Here is a tiny trained network, its code and every weight. The questions are about switching its units off for an input and a class, where a switched-off unit gives its printed mean instead of its output.

import numpy as np


def w(rows, s, z=0):
    codes = np.array(rows[::2]) - 128.0
    scale = np.full(codes.shape[1], s)
    scale[-1] = z or s
    return codes * scale


def norm(h):
    return h / np.sqrt((h * h).mean(-1, keepdims=True) + 1e-5)


def f(y):
    return y / 2 * (1 + np.tanh(0.7978845608 * (y + 0.044715 * y**3)))


def log_softmax(a):
    a = a - a.max(-1, keepdims=True)
    return a - np.log(np.exp(a).sum(-1, keepdims=True))


def net(x, mask):
    res = np.array(x, float).reshape(1, 6) / 4 @ E
    u = 0
    for l in range(2):
        y = f(norm(res) @ A[l][:, :-1].T + A[l][:, -1])
        res = res + np.where(mask[u : u + 10], y, B[l][:, -1]) @ B[l][:, :-1]
        u += 10
    return log_softmax(norm(res)[-1] @ U[:, :-1].T + U[:, -1])


A, B = {}, {}
E = w([
[135,55,78,2,197,92,154],'x0',
[47,47,233,55,23,185,195],'x1',
[172,116,112,80,155,209,138],'x2',
[11,67,61,225,192,103,211],'x3',
[49,119,163,47,124,151,66],'x4',
[144,111,173,92,75,160,148],'x5',
],0.0019)
A[0] = w([
[143,151,211,50,65,193,97,15],'L0N0',
[59,148,178,210,174,132,109,48],'L0N1',
[188,150,118,9,186,125,62,64],'L0N2',
[192,199,115,197,145,118,112,74],'L0N3',
[147,156,200,51,60,202,105,24],'L0N4',
[99,71,160,35,139,183,203,35],'L0N5',
[192,134,187,88,21,85,141,114],'L0N6',
[42,131,144,239,108,128,110,49],'L0N7',
[224,182,95,253,167,150,97,6],'L0N8',
[202,165,169,182,74,41,112,74],'L0N9',
],0.0055,0.0018)
B[0] = w([
[113,134,254,133,108,194,83,243],'L0N0',
[151,134,122,153,15,35,158,161],'L0N1',
[74,236,94,48,157,80,117,232],'L0N2',
[172,90,129,161,163,133,202,200],'L0N3',
[110,125,252,140,100,200,86,241],'L0N4',
[162,72,93,129,143,207,221,240],'L0N5',
[77,43,226,119,182,46,136,218],'L0N6',
[6,209,84,180,131,118,114,191],'L0N7',
[211,110,130,216,203,225,120,252],'L0N8',
[112,59,129,130,191,48,228,180],'L0N9',
],0.0071,0.0029)
A[1] = w([
[154,153,75,10,143,97,53,48],'L1N0',
[150,219,87,38,133,97,82,68],'L1N1',
[252,128,101,221,139,140,113,18],'L1N2',
[125,67,149,207,101,165,125,112],'L1N3',
[226,144,176,85,148,175,165,104],'L1N4',
[53,190,63,202,2,62,111,62],'L1N5',
[184,141,111,169,146,103,185,59],'L1N6',
[233,126,110,203,140,143,88,97],'L1N7',
[187,62,20,60,47,187,161,25],'L1N8',
[169,105,237,83,41,174,13,5],'L1N9',
],0.007,0.0016)
B[1] = w([
[232,164,141,67,138,108,103,170],'L1N0',
[249,148,145,76,149,130,148,170],'L1N1',
[134,100,106,184,180,203,69,223],'L1N2',
[140,160,63,36,158,78,71,196],'L1N3',
[41,149,73,156,66,85,106,189],'L1N4',
[170,196,104,216,30,54,147,202],'L1N5',
[117,104,129,125,88,150,39,182],'L1N6',
[106,92,82,147,183,147,87,196],'L1N7',
[114,79,62,58,80,168,210,162],'L1N8',
[58,215,189,123,102,245,82,253],'L1N9',
],0.011,0.0043)
U = w([
[104,58,188,125,176,44,159,1],'0',
[254,194,123,31,176,101,116,116],'1',
[134,197,84,217,49,41,143,156],'2',
[143,89,53,213,223,171,43,185],'3',
[93,71,45,52,87,170,216,120],'4',
[44,188,230,92,100,217,85,176],'5',
],0.0091,0.0031)

Each question gives the input, the list of numbers given to net, and the class t.
The units are the neurons (one row each of A and B). Each row of codes is followed by its name. A weight is (code - 128) times the scale printed after its matrix; where a second scale follows, it is the last column's (A, B and U).
mask holds one flag per neuron, layer by layer. A switched-off neuron (its flag False) gives its mean, the last column of its row in B, instead of its output. The means were averaged over made-up inputs and are rounded, as every weight is.
A unit's drop is (log p(t) with every unit on - log p(t) with that unit switched off) / (log p(t) with every unit on - log p(t) with every unit switched off).
The circuit of an input: a set's keep is (log p(t) with only the set's units on - log p(t) with every unit switched off) / (log p(t) with every unit on - log p(t) with every unit switched off). Starting from the 12 units with the biggest drops (on a tie, the unit counted first), units are removed one at a time, each time the one whose removal leaves the highest keep (on an exact tie, the one counted first), for as long as the keep stays at least 0.8.
circuit, biggest first: the units of the circuit, biggest drop first
top k neurons: the k neurons with the biggest drops, biggest first
k most important neurons of layer l: the k neurons of layer l with the biggest drops, biggest first
drop of u: that unit's drop, to one decimal
input [2,1,-4,-1,2,-6], class 1: top 2 neurons	[L1N1; L1N0]
input [6,-8,-1,-4,-4,5], class 1: circuit, biggest first	[L0N2; L1N1]
input [5,-5,1,8,7,3], class 1: 4 most important neurons of layer 0	[L0N8; L0N3; L0N5; L0N7]
input [-5,-6,-3,6,4,3], class 2: circuit, biggest first	[L0N1]
input [7,2,-8,1,8,3], class 4: circuit, biggest first	[L0N5; L1N9]
input [-6,2,-4,-3,-8,1], class 3: top 2 neurons	[L0N8; L0N2]
input [3,-7,-6,-7,-2,7], class 0: 2 most important neurons of layer 0	[L0N9; L0N6]
input [-6,3,-6,-3,-7,5], class 0: top 2 neurons	[L0N9; L1N9]
input [8,0,7,1,3,-2], class 1: 2 most important neurons of layer 1	[L1N0; L1N1]
input [3,2,2,7,-8,-3], class 2: top 4 neurons	[L0N8; L0N5; L0N3; L1N5]
input [4,-4,4,-5,-5,8], class 1: top 2 neurons	[L0N2; L1N1]
input [-8,5,5,6,3,6], class 2: top 2 neurons	[L0N7; L1N5]
input [2,-8,-7,-8,6,7], class 1: 2 most important neurons of layer 0	[L0N2; L0N9]
input [4,3,8,2,-2,-6], class 4: top neuron	[L0N5]
input [7,-6,-2,-1,3,8], class 1: drop of L0N8	0.0
input [3,-1,6,8,1,1], class 4: drop of L0N8	0.1
input [5,-4,-8,4,6,-5], class 2: drop of L1N5	0.3
